Moves between nodes:
gl: π>fl, η>mh, φ>ch
bc: π>nt, η>fr, φ>mq
ct: π>mh, η>fl, φ>dz
mt: π>sb, η>hz, φ>qq
fl: π>ng, η>ct, φ>gl
pr: π>qd, η>rc, φ>rz
rc: π>lf, η>pr, φ>sf
fb: π>ql, η>jf, φ>zp
lf: π>zl, η>rz, φ>rc
bh: π>mr, η>rn, φ>ml
tq: π>cf, η>mq, φ>fr
zf: π>jf, η>ql, φ>cf
tp: π>sf, η>pg, φ>ng
sf: π>rc, η>qd, φ>tp
hz: π>ch, η>mt, φ>gn
qn: π>hj, η>mc, φ>fh
mr: π>nr, η>cj, φ>bh
rm: π>jt, η>fh, φ>mc
cf: π>zf, η>nf, φ>tq
jl: π>zp, η>rl, φ>jt
pg: π>dz, η>tp, φ>qd
fr: π>tq, η>bc, φ>nr
gn: π>hz, η>sb, φ>gs
cj: π>rn, η>mr, φ>nt
sb: π>ml, η>gn, φ>mt
jf: π>bs, η>fb, φ>zf
ml: π>bh, η>gs, φ>sb
hj: π>rz, η>zl, φ>qn
rn: π>gs, η>bh, φ>cj
qd: π>pg, η>sf, φ>pr
rl: π>zt, η>jl, φ>bs
ch: π>gl, η>qq, φ>hz
qq: π>mt, η>ch, φ>mh
ql: π>nf, η>zf, φ>fb
nf: π>mq, η>cf, φ>ql
fh: π>qn, η>rm, φ>zt
zt: π>fh, η>jt, φ>rl
gs: π>gn, η>ml, φ>rn
nr: π>fr, η>nt, φ>mr
mh: π>qq, η>gl, φ>ct
dz: π>ct, η>ng, φ>pg
bs: π>rl, η>zp, φ>jf
rz: π>pr, η>lf, φ>hj
zl: π>mc, η>hj, φ>lf
ng: π>tp, η>dz, φ>fl
mc: π>rm, η>qn, φ>zl
nt: π>cj, η>nr, φ>bc
mq: π>bc, η>tq, φ>nf
zp: π>fb, η>bs, φ>jl
jt: π>jl, η>zt, φ>rm

The rows follow the links: the fewer symbols apart two nodes are, the more alike their rows tend to be.

Each row is also shifted at random along 5 hidden directions that mean nothing.

Some nodes, each with a row of numbers:
sb: 1	-52	2	-12	3	8	33	32	-9	61	-49	34	20	-18	-13	-26	-25	20	18	-67	-18	-12	43	13	0	51	33	-18	7	58	66	-27	7	10	-30	8	-23	34	-33	-27	8	60	-4	38	-18	-29	6	11	-79	42	43	41	-1	13	-5	-60	-14	-34	-10	50	-12	56	26	13	11	-23
qq: -8	-45	-3	-11	9	37	-13	-38	1	5	-78	56	-5	31	-2	-43	-26	-14	-11	-17	-38	47	-35	41	12	-1	-6	-77	-65	35	-29	9	16	-36	-29	26	-29	-9	-17	-11	-7	-27	20	30	1	-19	30	33	-81	-8	12	24	29	-14	-23	20	-47	-45	-16	18	-19	-29	51	-29	-71	51
ml: 12	-33	-8	3	-6	9	32	9	4	-57	6	-9	2	-57	-13	-6	-36	63	-41	-58	-2	-32	32	1	-37	11	40	81	10	3	73	-38	86	57	-57	-56	3	-3	20	-25	60	1	9	12	-36	24	-52	-61	49	36	29	0	-21	3	14	-13	12	-20	-29	33	-38	5	35	-37	68	-21
jl: 33	38	-48	14	-12	8	-33	-8	9	-59	17	-8	-16	-23	6	8	-3	60	-31	-20	-11	-40	-32	19	-23	-30	11	79	-8	-3	33	-13	54	39	23	-43	1	-32	13	28	34	1	-8	-26	-28	14	-39	-50	53	30	-22	-24	-21	7	-8	1	17	57	23	17	-13	5	42	11	32	-24
fh: -11	-34	24	-28	48	-5	-13	-93	-25	-50	-33	30	-26	40	38	-44	-36	-64	-44	-17	-59	-1	4	-11	16	-15	-32	-69	-54	4	-52	8	72	-53	-41	29	-37	-9	-39	1	21	-31	10	-1	-13	46	25	40	-53	-13	39	3	-20	-45	-18	9	-50	-31	-57	-52	25	-47	47	-61	-78	107
zp: -3	14	-43	-2	1	3	-57	-49	-44	17	-52	0	-23	34	16	-1	27	-25	30	0	-43	1	-27	-7	44	-5	13	-66	-41	7	-27	21	-23	-43	46	45	-49	-32	-73	66	-15	38	-37	12	0	-30	49	68	-73	34	4	3	-5	-11	-51	-4	-71	6	29	-11	4	16	25	22	-74	19
bc: 4	-4	42	-17	-17	-42	23	17	-21	-15	6	-26	-16	-1	21	22	12	-3	-21	2	9	-31	3	-43	1	0	1	13	19	-34	-18	9	-8	-5	-11	-8	-21	35	18	6	-15	-15	2	-17	13	-10	27	-21	37	-57	-5	2	-7	-15	21	15	16	25	-19	-1	-13	8	-8	41	42	-18
rz: -27	14	17	9	29	-3	-42	-36	-12	-34	13	-54	-91	48	21	27	58	-108	21	40	1	58	-17	-25	43	-8	-14	-19	-12	-58	-83	-13	-35	22	39	43	-6	21	-31	79	-27	-28	-57	1	64	12	-5	17	25	-1	-27	12	-1	-13	0	57	-28	45	-10	-43	34	-92	-53	57	-43	58
nr: 8	19	-3	-9	29	-5	37	-30	-14	-37	52	-46	40	-31	-14	14	-41	-14	35	5	17	-34	36	12	-51	8	3	8	65	-33	28	1	43	5	40	3	58	-58	25	-13	44	-30	27	-16	-77	48	-48	-3	76	37	18	-22	2	-18	27	-2	13	-26	18	-38	15	-5	-74	-139	-16	9
tq: -6	67	-2	10	-6	22	-2	-61	-17	-82	39	-68	-6	-2	1	22	10	-28	20	23	2	11	-29	8	-32	-64	-9	-3	7	-77	-41	29	11	-22	71	-9	15	-60	33	46	7	-33	29	-19	-64	32	-2	7	71	-16	-34	-20	24	-19	5	71	-9	1	12	-59	0	-65	-46	-92	-49	47
ql: 10	-24	0	-31	-2	4	-18	-22	-61	90	-35	-3	14	40	10	26	22	-28	62	24	-27	-16	14	-22	32	27	-4	-89	32	17	-56	20	-56	-83	44	77	3	-31	-40	31	-34	30	24	61	7	-39	69	105	-62	3	13	-11	23	-27	-27	-26	-37	-20	38	7	3	42	-65	-19	-83	9
hz: 10	10	-34	51	55	12	-35	-28	46	17	-13	82	8	18	15	-41	-64	27	-64	12	-38	13	8	23	17	-14	-30	19	-68	84	1	-39	52	32	-49	-20	37	-31	41	-52	72	-77	8	-54	23	58	-55	-3	30	20	20	-31	-26	17	-12	-35	-24	-3	3	-29	59	-2	72	-61	-10	-7
ct: -1	-8	-14	19	21	30	-42	-20	24	-2	-30	30	-39	55	-5	-22	-6	-1	-20	30	-22	65	-58	28	29	-46	-18	4	-71	45	-40	-11	12	11	-24	-11	41	-28	70	-29	24	-101	49	-12	40	14	-29	-11	23	-31	-28	-38	23	2	-2	46	-2	19	11	-4	13	-57	60	-26	-42	5
zf: -24	34	-32	-13	-24	-5	-59	-6	-13	49	-29	-37	-66	42	18	31	90	-50	32	56	-29	40	-62	-11	44	-29	12	-70	-20	-12	-62	48	-74	-44	65	60	-21	16	-17	66	-79	-10	-16	9	51	-43	53	37	-45	-32	-50	9	16	-1	-16	61	-23	59	35	-26	-17	-2	10	113	-60	-4
gn: -30	5	-10	36	10	0	-18	27	45	84	13	8	35	-16	25	-38	-24	-20	41	30	21	29	21	28	-4	12	-22	-51	6	31	16	-2	-61	-25	25	35	31	27	-49	-19	-58	52	-36	-13	-5	6	-17	47	-64	19	8	-10	-10	-4	13	-48	-17	-21	10	-8	32	43	-57	26	-24	13
lf: -11	-6	16	-4	-15	19	17	10	4	-39	-25	-11	-50	-25	-25	-2	27	-40	-22	-30	7	35	-1	3	-16	-9	35	12	-26	-13	8	8	37	37	-17	-22	-24	32	21	17	22	-45	37	-7	7	1	-8	-56	24	3	-9	50	6	20	17	72	14	8	-16	-22	-26	-37	30	2	9	-1
bs: -1	1	-20	-8	2	-10	-27	-29	9	38	39	-97	-42	15	23	10	39	23	13	45	-7	12	-68	8	5	-40	1	17	24	-45	-61	18	-29	-44	29	11	75	31	41	17	-92	-39	21	31	24	6	19	-38	41	-58	-23	-51	-2	-32	17	71	49	61	13	26	-38	-8	-50	65	-27	-18
fl: 0	-28	4	5	-17	18	8	-2	-34	-40	-14	8	27	29	-19	2	3	-4	27	-9	21	15	-29	5	37	5	-9	-24	15	-26	-51	-10	-45	-2	27	-16	-60	-36	-50	47	-22	87	-49	60	-7	-43	30	45	-48	-19	-27	3	43	-26	-23	-5	-40	-26	-24	40	-5	-37	-52	-3	-11	66

Start here and follow the symbols in turn, left to right. Where do you end up?
Answers are names.
-3	-25	9	-16	25	-28	-27	-23	8	29	-25	-4	-67	30	15	-20	17	3	-48	-2	-54	-16	-14	-15	41	3	11	8	-49	27	-28	-7	35	-5	-51	18	11	47	4	-6	-28	-40	16	3	54	20	15	-20	14	-11	20	-17	-27	-17	-15	9	4	49	-31	0	0	9	55	69	-10	-3
π φ η η -> zt
13	14	7	-4	0	0	44	-20	-22	-59	36	-23	17	-37	-27	14	-24	19	14	-26	15	-39	35	-9	-43	5	23	44	41	-38	35	2	45	34	4	-30	8	-35	2	25	43	17	-13	3	-64	31	-34	-24	56	35	5	5	3	-7	19	5	6	-30	-6	-1	7	-15	-51	-65	25	13
η π π -> gs
2	-11	-21	15	46	31	-15	-29	7	34	7	25	41	18	6	-16	-55	12	23	33	-1	24	5	41	9	-12	-47	-18	2	34	-16	-19	11	-19	16	18	53	-63	15	-37	14	-22	5	4	-17	34	-27	43	12	10	21	-36	25	-15	-17	-41	-22	-28	6	-2	32	-32	-40	-102	-50	50
π η φ φ -> dz
-8	49	-20	-8	-4	-2	-27	-31	-29	1	7	-25	-17	18	8	12	41	-37	38	32	-20	16	-29	5	4	-28	1	-68	-10	-18	-39	52	-47	-51	64	17	-8	-34	-16	51	-19	-11	13	-10	-24	-4	50	43	-25	-11	-29	-5	23	-7	-25	40	-25	6	50	-59	-6	-6	-14	-9	-65	20
η η φ -> tq
-3	4	-8	16	32	-17	-12	12	48	65	42	12	-1	-15	25	-29	-16	-23	-3	34	10	18	17	5	-8	-5	-24	-1	-8	34	21	-11	1	4	-15	27	69	33	29	-43	-7	-55	-5	-44	21	49	-37	-1	15	17	21	-11	-30	11	31	-20	6	3	7	-29	47	8	-5	0	-22	-19
π η π -> ml
12	-12	24	-36	-15	-14	-17	-30	-48	-22	-7	-29	-23	33	11	44	51	-6	4	4	-21	-20	-26	-25	13	-2	-6	-20	29	-39	-71	15	-32	-37	25	9	-22	-15	-21	47	-12	15	3	26	22	-16	53	19	17	-42	-19	-13	15	-23	-6	23	-8	29	-10	2	-26	-18	-31	30	-13	14
π η π η π -> mq
8	-39	-3	7	16	22	16	13	19	36	-11	12	3	-19	-24	-25	-16	60	-24	-28	-17	-10	11	34	-7	17	19	51	-4	28	45	-15	40	24	-54	-23	37	24	32	-40	8	-30	41	32	16	8	-35	-63	18	21	19	-7	-1	13	7	-8	32	12	-20	67	-36	7	38	-5	22	-49
φ φ η η η -> gl
-13	14	2	18	25	-26	-10	20	48	87	23	18	-11	-21	20	-24	-14	-22	-17	41	0	7	17	-6	0	-6	1	0	-6	31	18	-1	1	-13	-28	30	57	52	42	-40	-11	-63	4	-47	28	34	-19	-18	20	-2	22	-16	-35	24	23	2	29	20	18	-33	42	35	31	26	3	-24
π φ φ π π η -> ml
26	-10	-13	28	-12	22	-3	10	10	-19	26	-36	16	17	-6	14	19	34	18	17	28	4	-20	16	13	8	-20	56	22	-31	-32	-32	-38	46	36	-43	15	-24	-14	9	-20	42	-48	36	28	-14	-26	-20	44	-9	-22	-30	2	5	5	-20	37	24	-3	52	-5	-35	-58	35	47	-4
η φ φ π -> ct
0	-20	5	-8	-5	-29	-14	18	16	50	-21	4	-22	11	12	-16	5	55	-40	-11	-38	-30	-16	2	-1	6	16	23	-28	23	-4	3	24	-17	-44	0	18	39	12	-18	-24	-23	13	-7	27	6	25	-15	-15	-18	30	-12	-29	-5	-17	-17	14	46	0	29	-20	44	60	70	7	-41
φ φ π φ π -> bs
0	1	8	-5	-16	5	60	8	-17	-43	26	-57	16	-62	-23	29	-1	7	40	-28	24	-31	42	4	-33	32	32	44	65	-62	39	-13	11	23	31	-20	4	18	-39	29	-10	76	-26	34	-51	-1	-20	-20	17	30	15	18	-1	-13	25	-19	23	-21	-5	40	-17	-2	-80	-13	46	-8
φ η η φ -> sb
3	-3	45	-28	-11	-44	51	24	11	26	9	52	41	-31	7	-14	-42	-3	-28	-15	14	-36	39	-28	-44	31	-28	-14	20	8	27	17	28	-27	-50	19	-4	26	7	-76	8	3	37	-38	-26	8	15	7	-10	-29	34	7	-25	-1	18	-27	5	-42	-16	-28	13	59	3	-52	14	-7
η π η η -> fr
-4	-45	35	-8	34	-28	24	8	11	52	15	-1	18	-8	13	-2	-26	-29	2	-6	-4	-34	53	-29	-3	48	-18	-10	34	-1	18	-21	18	-6	-25	41	40	27	-7	-37	-14	-2	0	-3	13	29	2	26	6	24	67	-10	-28	-4	18	-59	12	-11	-26	-4	29	26	-44	-20	-6	-5
η φ φ φ η φ -> rz
-18	33	-50	11	3	7	-34	2	18	19	-40	18	-35	-8	-1	-23	-2	-14	-9	-18	-24	13	-7	22	-5	-5	37	-8	-46	37	46	3	19	17	-2	3	-15	37	-8	16	16	-17	-2	-39	-1	14	-25	-7	-32	54	2	32	-21	26	-9	10	-22	13	29	-17	-3	20	66	35	-15	-23
π φ φ η φ -> fh
16	-14	22	-29	-1	-14	-10	-35	-41	-67	-50	26	-34	47	27	36	26	-10	-69	-25	-40	-19	-19	-38	38	-11	-22	-30	-44	-18	-54	15	52	-19	-43	-10	-53	-16	12	6	22	-53	30	-12	34	0	46	-2	7	-35	-22	5	-21	1	-20	38	-22	8	-40	-38	-10	-32	72	-13	-6	18
π η φ π -> fr
-19	-23	14	-15	-37	11	10	53	-19	6	-37	-3	-38	-6	-28	19	71	-47	20	-13	14	32	0	-14	28	32	39	-23	1	0	10	2	-42	28	-9	4	-53	71	-17	40	-18	17	3	33	33	-69	35	-20	-43	-1	-8	61	24	22	7	37	1	5	-14	25	-36	-10	21	71	24	-27
π η φ η φ -> lf
13	11	-9	-16	-8	-20	0	-7	13	8	-3	46	36	0	8	-29	-31	54	-23	-2	-29	-40	-5	11	-24	-23	-13	-3	-7	26	7	30	15	-50	-6	-17	2	-27	18	-46	24	-12	42	-25	-44	6	23	14	-24	-43	11	-11	-6	-14	-17	-11	1	0	28	-8	-22	57	53	-33	-15	-18
η η π φ π -> bs
-23	-8	-13	19	-4	35	-25	-17	9	7	-37	41	10	48	5	-22	-21	-46	32	42	6	74	-34	25	34	-32	-28	-84	-34	29	-59	17	-37	-25	9	27	3	-35	6	2	-4	-36	12	-6	10	-10	22	63	-41	-36	-32	-3	41	7	-11	17	-43	-47	18	-33	27	-54	0	-56	-83	48
π φ π -> ct
0	-19	17	-24	-17	4	28	37	-20	10	-20	7	-35	-3	-26	29	39	-2	8	-12	8	15	11	-3	23	22	16	15	3	11	3	-8	-23	28	-29	-5	-38	30	18	11	4	-3	13	46	46	-53	14	-23	-14	-2	-17	31	23	25	10	9	15	-6	-20	39	-40	-2	25	30	41	-37
φ π η π -> pg
